Here is a tiny trained network, its code and every weight. The questions are about switching its units off for an input and a class, where a switched-off unit gives its printed mean instead of its output.

import numpy as np


def w(rows, s, z=0):
    codes = np.array(rows[::2]) - 128.0
    scale = np.full(codes.shape[1], s)
    scale[-1] = z or s
    return codes * scale


def f(y):
    return np.maximum(y, 0)


def log_softmax(a):
    a = a - a.max(-1, keepdims=True)
    return a - np.log(np.exp(a).sum(-1, keepdims=True))


def net(x, mask):
    res = np.array(x, float).reshape(1, 6) / 4 @ E
    y = f(res @ A[0][:, :-1].T + A[0][:, -1])
    res = res + np.where(mask, y, B[0][:, -1]) @ B[0][:, :-1]
    return log_softmax(res[-1] @ U[:, :-1].T + U[:, -1])


A, B = {}, {}
E = w([
[136,75,169,255,100,179,112,157],'x0',
[177,46,102,126,149,137,153,137],'x1',
[158,171,211,162,110,45,59,84],'x2',
[20,116,107,137,128,40,193,128],'x3',
[152,100,5,115,54,148,39,82],'x4',
[134,214,109,245,72,199,207,22],'x5',
],0.0044)
A[0] = w([
[117,97,94,221,94,131,76,122,172],'neuron 0',
[119,117,113,175,116,133,98,125,177],'neuron 1',
[99,143,118,157,122,184,124,160,121],'neuron 2',
[114,114,122,98,126,133,116,160,158],'neuron 3',
[121,128,118,158,114,143,141,122,192],'neuron 4',
[105,138,137,89,131,59,135,117,181],'neuron 5',
[119,104,178,147,143,119,157,154,156],'neuron 6',
[134,145,127,141,114,125,128,121,96],'neuron 7',
[129,133,105,174,129,135,140,112,153],'neuron 8',
[179,80,75,57,135,136,129,116,64],'neuron 9',
[128,116,149,151,107,146,92,134,129],'neuron 10',
[145,102,111,159,119,75,111,97,119],'neuron 11',
[135,112,113,159,117,105,119,107,145],'neuron 12',
[114,104,121,84,128,130,117,165,177],'neuron 13',
[91,147,141,83,135,44,129,127,187],'neuron 14',
[111,115,117,177,116,133,94,129,226],'neuron 15',
[156,105,114,144,109,78,126,95,75],'neuron 16',
[123,247,190,127,142,127,167,100,139],'neuron 17',
[126,128,130,108,124,137,110,124,111],'neuron 18',
[95,106,105,33,137,124,97,177,200],'neuron 19',
[110,131,135,101,129,62,130,120,166],'neuron 20',
[123,88,220,180,148,117,169,157,114],'neuron 21',
[102,147,133,114,131,178,144,164,109],'neuron 22',
[127,97,98,61,126,115,123,139,251],'neuron 23',
[137,170,95,175,114,153,149,98,154],'neuron 24',
[182,140,215,104,129,102,29,141,113],'neuron 25',
],0.015,0.0014)
B[0] = w([
[137,101,175,206,113,84,114,46,231],'neuron 0',
[135,114,149,167,125,100,135,92,182],'neuron 1',
[76,121,162,133,143,102,128,110,175],'neuron 2',
[119,131,102,112,174,140,130,107,176],'neuron 3',
[81,132,143,134,98,148,121,124,177],'neuron 4',
[49,136,168,112,144,88,129,130,208],'neuron 5',
[123,151,99,169,138,92,116,193,181],'neuron 6',
[126,104,140,131,148,149,152,116,152],'neuron 7',
[93,123,145,119,101,164,127,107,184],'neuron 8',
[197,138,41,94,164,192,124,133,222],'neuron 9',
[174,126,131,144,142,85,139,113,173],'neuron 10',
[101,114,144,152,148,104,125,82,170],'neuron 11',
[115,119,128,152,142,129,118,99,165],'neuron 12',
[107,146,79,111,174,155,123,91,195],'neuron 13',
[27,122,178,92,110,79,119,140,229],'neuron 14',
[143,113,150,166,151,95,142,79,186],'neuron 15',
[101,121,139,151,167,112,124,96,161],'neuron 16',
[143,92,237,97,20,206,122,92,245],'neuron 17',
[134,120,126,119,131,123,159,155,147],'neuron 18',
[72,128,55,36,208,144,135,126,255],'neuron 19',
[58,124,151,112,128,85,130,128,196],'neuron 20',
[133,180,74,205,137,100,139,251,209],'neuron 21',
[79,121,129,142,113,100,106,111,159],'neuron 22',
[121,140,82,73,212,142,130,135,222],'neuron 23',
[114,87,142,115,102,178,117,61,227],'neuron 24',
[237,144,199,31,100,56,136,157,246],'neuron 25',
],0.025,0.0072)
U = w([
[48,124,92,107,192,72,119,93,254],'0',
[96,175,73,237,135,104,161,211,240],'1',
[100,146,188,62,57,119,140,161,60],'2',
[120,50,173,191,51,195,119,1,56],'3',
[193,145,15,80,171,243,147,131,13],'4',
[253,142,167,155,88,69,120,137,154],'5',
],0.0049,0.00085)

Each question gives the input, the list of numbers given to net, and the class t.
The units are the neurons (one row each of A and B). Each row of codes is followed by its name. A weight is (code - 128) times the scale printed after its matrix; where a second scale follows, it is the last column's (A, B and U).
mask holds one flag per neuron, in row order. A switched-off neuron (its flag False) gives its mean, the last column of its row in B, instead of its output. The means were averaged over made-up inputs and are rounded, as every weight is.
A unit's drop is (log p(t) with every unit on - log p(t) with that unit switched off) / (log p(t) with every unit on - log p(t) with every unit switched off).
The circuit of an input: a set's keep is (log p(t) with only the set's units on - log p(t) with every unit switched off) / (log p(t) with every unit on - log p(t) with every unit switched off). Starting from the 12 units with the biggest drops (on a tie, the unit counted first), units are removed one at a time, each time the one whose removal leaves the highest keep (on an exact tie, the one counted first), for as long as the keep stays at least 0.8.
circuit, biggest first: the units of the circuit, biggest drop first
unit that matters most: the unit with the biggest drop
top k neurons: the k neurons with the biggest drops, biggest first
drop when u is switched off: that unit's drop, to one decimal
input [3,3,3,-1,-8,7], class 3: top neuron : [neuron 17]
input [-4,1,1,-1,-8,-3], class 2: circuit, biggest first : [neuron 17; neuron 25]
input [-5,-5,5,5,-2,2], class 2: circuit, biggest first : [neuron 14; neuron 17]
input [2,4,8,0,-4,-1], class 5: circuit, biggest first : [neuron 25; neuron 19]
input [-6,7,-2,5,-5,4], class 2: circuit, biggest first : [neuron 19; neuron 17; neuron 0]
input [0,4,6,-3,-1,-6], class 2: top 2 neurons : [neuron 25; neuron 0]
input [4,-1,-3,5,-4,-5], class 1: top 2 neurons : [neuron 21; neuron 6]
input [-5,-7,-3,2,3,2], class 2: circuit, biggest first : [neuron 0; neuron 17; neuron 13]
input [7,-5,0,-2,3,-1], class 3: top 2 neurons : [neuron 0; neuron 21]
input [-2,-6,4,-7,-5,-3], class 2: circuit, biggest first : [neuron 17; neuron 0]
input [7,-2,3,0,-7,-5], class 5: top 3 neurons : [neuron 25; neuron 19; neuron 23]
input [5,8,-6,1,3,-2], class 4: top 2 neurons : [neuron 9; neuron 14]
input [-6,5,1,-5,-1,0], class 4: drop when neuron 2 is switched off : 0.0
input [3,4,1,3,-8,-4], class 1: unit that matters most : neuron 21
input [-3,-3,-6,-2,-3,-1], class 4: drop when neuron 14 is switched off : 0.2
input [6,-3,5,2,-1,-5], class 5: drop when neuron 25 is switched off : 0.6
